Below are the code and all the weights of a small trained network. Each question names an input and a target symbol and asks about switching units off, where a switched-off unit gives its printed mean instead of its output.

import numpy as np


def w(rows, s, z=0):
    codes = np.array(rows[::2]) - 128.0
    scale = np.full(codes.shape[1], s)
    scale[-1] = z or s
    return codes * scale


def norm(h):
    return h / np.sqrt((h * h).mean(-1, keepdims=True) + 1e-5)


def f(y):
    return y / 2 * (1 + np.tanh(0.7978845608 * (y + 0.044715 * y**3)))


def softmax(a):
    e = np.exp(a - a.max(-1, keepdims=True))
    return e / e.sum(-1, keepdims=True)


def log_softmax(a):
    a = a - a.max(-1, keepdims=True)
    return a - np.log(np.exp(a).sum(-1, keepdims=True))


def net(x, mask):
    ids = ['ΓΠΦΨαβδεθμξτω'.index(c) for c in x.split()]
    T = len(ids)
    res = E[ids] + P[:T]
    r = norm(res)
    for j in range(2):
        rows = slice(2 * j, 2 * j + 2)
        q, k, v = (r @ M[0][rows].T for M in (Q, K, V))
        z = softmax(np.where(np.tri(T) > 0, q @ k.T / 2**0.5, -1e9)) @ v
        o = O[0][rows]
        res = res + np.where(mask[j], z, o[:, -1]) @ o[:, :-1]
    y = f(norm(res) @ A[0][:, :-1].T + A[0][:, -1])
    res = res + np.where(mask[2:14], y, B[0][:, -1]) @ B[0][:, :-1]
    return log_softmax(norm(res)[-1] @ U[:, :-1].T + U[:, -1])


Q, K, V, O, A, B = {}, {}, {}, {}, {}, {}
E = w([
[174,141,82,158,98],'Γ',
[106,164,39,250,224],'Π',
[151,92,80,107,175],'Φ',
[130,169,131,98,112],'Ψ',
[83,122,93,156,107],'α',
[151,133,88,89,126],'β',
[137,148,117,95,98],'δ',
[126,38,120,147,124],'ε',
[123,63,97,25,120],'θ',
[95,72,166,173,120],'μ',
[137,98,96,114,133],'ξ',
[104,107,155,154,120],'τ',
[172,129,172,152,148],'ω',
],0.027)
P = w([
[164,115,168,122,2],'0',
[164,112,145,117,27],'1',
[170,103,116,107,58],'2',
[169,99,109,96,69],'3',
[168,104,89,100,86],'4',
[163,104,93,95,95],'5',
[157,95,66,78,103],'6',
],0.0058)
Q[0] = w([
[129,157,209,171,159],'h1',
[60,172,89,239,100],'h1',
[28,104,136,110,85],'h2',
[251,51,82,52,51],'h2',
],0.022)
K[0] = w([
[176,154,185,153,145],'h1',
[205,137,58,205,82],'h1',
[36,154,103,118,172],'h2',
[197,175,52,252,83],'h2',
],0.022)
V[0] = w([
[7,102,120,48,145],'h1',
[64,146,56,157,111],'h1',
[61,85,100,49,77],'h2',
[200,90,225,63,144],'h2',
],0.016)
O[0] = w([
[222,107,244,152,86,24],'h1',
[111,141,149,208,65,139],'h1',
[153,131,218,110,28,209],'h2',
[121,2,109,8,165,4],'h2',
],0.0085,0.0025)
A[0] = w([
[203,136,60,88,161,100],'n1',
[153,114,113,97,54,118],'n2',
[233,102,136,166,157,117],'n3',
[153,167,56,153,77,129],'n4',
[102,101,132,219,203,144],'n5',
[135,169,94,149,78,152],'n6',
[214,200,95,24,165,68],'n7',
[80,129,112,77,161,103],'n8',
[119,174,194,69,130,132],'n9',
[121,247,144,91,104,117],'n10',
[137,189,175,117,232,254],'n11',
[68,130,209,91,156,75],'n12',
],0.015,0.0055)
B[0] = w([
[132,214,213,57,164,212],'n1',
[159,193,84,177,174,252],'n2',
[91,129,176,50,100,205],'n3',
[219,178,148,72,115,253],'n4',
[95,77,149,197,200,221],'n5',
[196,161,116,93,118,237],'n6',
[27,123,106,240,77,219],'n7',
[197,110,128,126,131,167],'n8',
[140,91,115,30,155,169],'n9',
[25,6,130,177,124,211],'n10',
[238,52,81,208,176,175],'n11',
[158,164,206,121,192,132],'n12',
],0.017,0.0052)
U = w([
[213,179,85,81,126,23],'Γ',
[147,88,93,89,199,254],'Π',
[152,150,215,119,202,32],'Φ',
[160,6,104,144,74,17],'Ψ',
[81,172,98,147,106,115],'α',
[144,147,142,107,128,88],'β',
[144,134,171,174,66,215],'δ',
[73,65,216,163,156,80],'ε',
[45,166,181,81,135,160],'θ',
[17,88,116,147,113,112],'μ',
[189,81,195,49,107,177],'ξ',
[109,112,57,103,82,107],'τ',
[171,122,116,215,188,74],'ω',
],0.012,0.0035)

Each question gives the input, a string of symbols that net reads in full, and the target symbol t.
The units are the heads (2 rows each of Q, K, V and O) and the neurons (one row each of A and B). Each row of codes is followed by its name. A weight is (code - 128) times the scale printed after its matrix; where a second scale follows, it is the last column's (O, A, B and U).
mask holds one flag per unit, heads first, then neurons. A switched-off unit (its flag False) gives its mean, the last column of its rows in O or B, instead of its output. The means were averaged over made-up inputs and are rounded, as every weight is.
A unit's drop is (log p(t) with every unit on - log p(t) with that unit switched off) / (log p(t) with every unit on - log p(t) with every unit switched off).
The circuit of an input: a set's keep is (log p(t) with only the set's units on - log p(t) with every unit switched off) / (log p(t) with every unit on - log p(t) with every unit switched off). Starting from the 12 units with the biggest drops (on a tie, the unit counted first), units are removed one at a time, each time the one whose removal leaves the highest keep (on an exact tie, the one counted first), for as long as the keep stays at least 0.8.
circuit, biggest first: the units of the circuit, biggest drop first
k most important neurons: the k neurons with the biggest drops, biggest first
heads that matter: for each layer, one digit per head in row order, 1 if its drop is at least 0.15 and else 0, layers parted by /
input μ Π Γ Π, target Π: 2 most important neurons -> n7; n2
input Γ τ Ψ ε μ, target μ: heads that matter -> 10
input μ ε α ε, target δ: heads that matter -> 01
input δ δ ω ε, target Π: circuit, biggest first -> h2
input Ψ Φ ω Ψ, target Π: heads that matter -> 01
input ε θ Ψ, target ξ: heads that matter -> 11
input Ψ ω Φ θ β, target ξ: 2 most important neurons -> n1; n5
input τ Γ τ, target τ: heads that matter -> 10
input ε ε δ, target τ: 2 most important neurons -> n9; n2
input ξ δ τ Φ Φ Φ, target θ: circuit, biggest first -> n7; n1
input ε β τ, target Φ: 3 most important neurons -> n12; n10; n7
input Π Γ ξ ε ε τ ε, target ε: 2 most important neurons -> n5; n3
input β Π Ψ, target ω: circuit, biggest first -> h2; n11
input Φ ε τ Ψ ω β, target Π: circuit, biggest first -> h2
input ε μ Ψ Φ, target θ: circuit, biggest first -> n1; n7
input ε θ τ ω Γ ε ε, target ε: 2 most important neurons -> n5; n4
input θ α ε ε α Φ, target ξ: 2 most important neurons -> n3; n7
input δ Γ δ Φ, target Φ: 2 most important neurons -> n1; n3
input Π Π Φ β ξ ε Φ, target ω: 2 most important neurons -> n5; n11
input Ψ β δ ε θ ω μ, target Π: circuit, biggest first -> h1
input Γ Φ α θ ω Π, target Π: circuit, biggest first -> h1; h2; n7
input Φ α α Π θ Ψ, target ω: 2 most important neurons -> n11; n10
